Here is a tiny trained network, its code and every weight. The questions are about switching its units off for an input and a class, where a switched-off unit gives its printed mean instead of its output.

import numpy as np


def w(rows, s, z=0):
    codes = np.array(rows[::2]) - 128.0
    scale = np.full(codes.shape[1], s)
    scale[-1] = z or s
    return codes * scale


def f(y):
    return y / 2 * (1 + np.tanh(0.7978845608 * (y + 0.044715 * y**3)))


def log_softmax(a):
    a = a - a.max(-1, keepdims=True)
    return a - np.log(np.exp(a).sum(-1, keepdims=True))


def net(x, mask):
    res = np.array(x, float).reshape(1, 6) / 4 @ E
    y = f(res @ A[0][:, :-1].T + A[0][:, -1])
    res = res + np.where(mask, y, B[0][:, -1]) @ B[0][:, :-1]
    return log_softmax(res[-1] @ U[:, :-1].T + U[:, -1])


A, B = {}, {}
E = w([
[125,131,127],'x0',
[48,68,17],'x1',
[211,222,31],'x2',
[32,253,153],'x3',
[130,127,130],'x4',
[131,127,131],'x5',
],0.006)
A[0] = w([
[60,91,25,45],'N1',
[41,82,33,111],'N2',
[192,222,38,118],'N3',
[54,203,149,102],'N4',
[71,198,141,11],'N5',
[163,174,84,124],'N6',
[108,119,101,17],'N7',
[77,219,142,54],'N8',
[69,76,243,12],'N9',
[39,222,129,47],'N10',
[41,233,118,92],'N11',
[185,194,61,69],'N12',
[183,155,186,36],'N13',
[199,191,48,32],'N14',
[186,190,65,146],'N15',
[58,103,19,40],'N16',
[36,93,46,91],'N17',
[83,102,73,4],'N18',
[214,102,103,112],'N19',
[81,89,185,239],'N20',
[189,167,254,64],'N21',
[88,92,185,93],'N22',
],0.0083,0.0032)
B[0] = w([
[181,141,249,196],'N1',
[162,174,198,231],'N2',
[18,63,171,252],'N3',
[164,63,100,186],'N4',
[232,25,141,144],'N5',
[73,101,143,171],'N6',
[150,113,194,105],'N7',
[186,47,130,171],'N8',
[49,67,154,186],'N9',
[204,59,105,189],'N10',
[179,59,87,211],'N11',
[73,83,164,193],'N12',
[159,134,253,146],'N13',
[54,65,173,196],'N14',
[10,84,164,218],'N15',
[158,159,240,195],'N16',
[143,179,204,210],'N17',
[146,129,215,131],'N18',
[141,56,125,186],'N19',
[25,133,45,220],'N20',
[110,164,211,212],'N21',
[62,94,119,154],'N22',
],0.0063,0.0041)
U = w([
[106,152,123,253],'0',
[23,109,135,26],'1',
[125,163,120,248],'2',
[153,201,211,85],'3',
[119,159,99,220],'4',
[200,57,92,76],'5',
[149,246,37,29],'6',
[175,239,49,2],'7',
],0.013,0.0092)

Each question gives the input, the list of numbers given to net, and the class t.
The units are the neurons (one row each of A and B). Each row of codes is followed by its name. A weight is (code - 128) times the scale printed after its matrix; where a second scale follows, it is the last column's (A, B and U).
mask holds one flag per neuron, in row order. A switched-off neuron (its flag False) gives its mean, the last column of its row in B, instead of its output. The means were averaged over made-up inputs and are rounded, as every weight is.
A unit's drop is (log p(t) with every unit on - log p(t) with that unit switched off) / (log p(t) with every unit on - log p(t) with every unit switched off).
The circuit of an input: a set's keep is (log p(t) with only the set's units on - log p(t) with every unit switched off) / (log p(t) with every unit on - log p(t) with every unit switched off). Starting from the 12 units with the biggest drops (on a tie, the unit counted first), units are removed one at a time, each time the one whose removal leaves the highest keep (on an exact tie, the one counted first), for as long as the keep stays at least 0.8.
circuit, biggest first: the units of the circuit, biggest drop first
most important unit: the unit with the biggest drop
k most important neurons: the k neurons with the biggest drops, biggest first
drop of u: that unit's drop, to one decimal
input [-2,8,-6,8,-1,-2], class 3: circuit, biggest first	(N17 N2 N1)
input [0,5,6,-2,-1,-5], class 1: circuit, biggest first	(N3 N15)
input [-3,6,8,6,1,-6], class 1: 4 most important neurons	(N3 N15 N14 N12)
input [-4,2,5,-1,-2,-3], class 1: circuit, biggest first	(N3 N15 N14)
input [-2,1,6,-2,-5,-4], class 1: 3 most important neurons	(N3 N15 N14)
input [2,-4,6,5,-2,-2], class 1: circuit, biggest first	(N3 N15)
input [-4,-6,-7,-5,5,7], class 1: most important unit	N9
input [1,8,-7,0,4,-6], class 3: drop of N17	0.2
input [-4,-2,8,-4,6,-6], class 1: drop of N14	0.1
input [-1,8,6,4,4,0], class 3: drop of N16	0.3
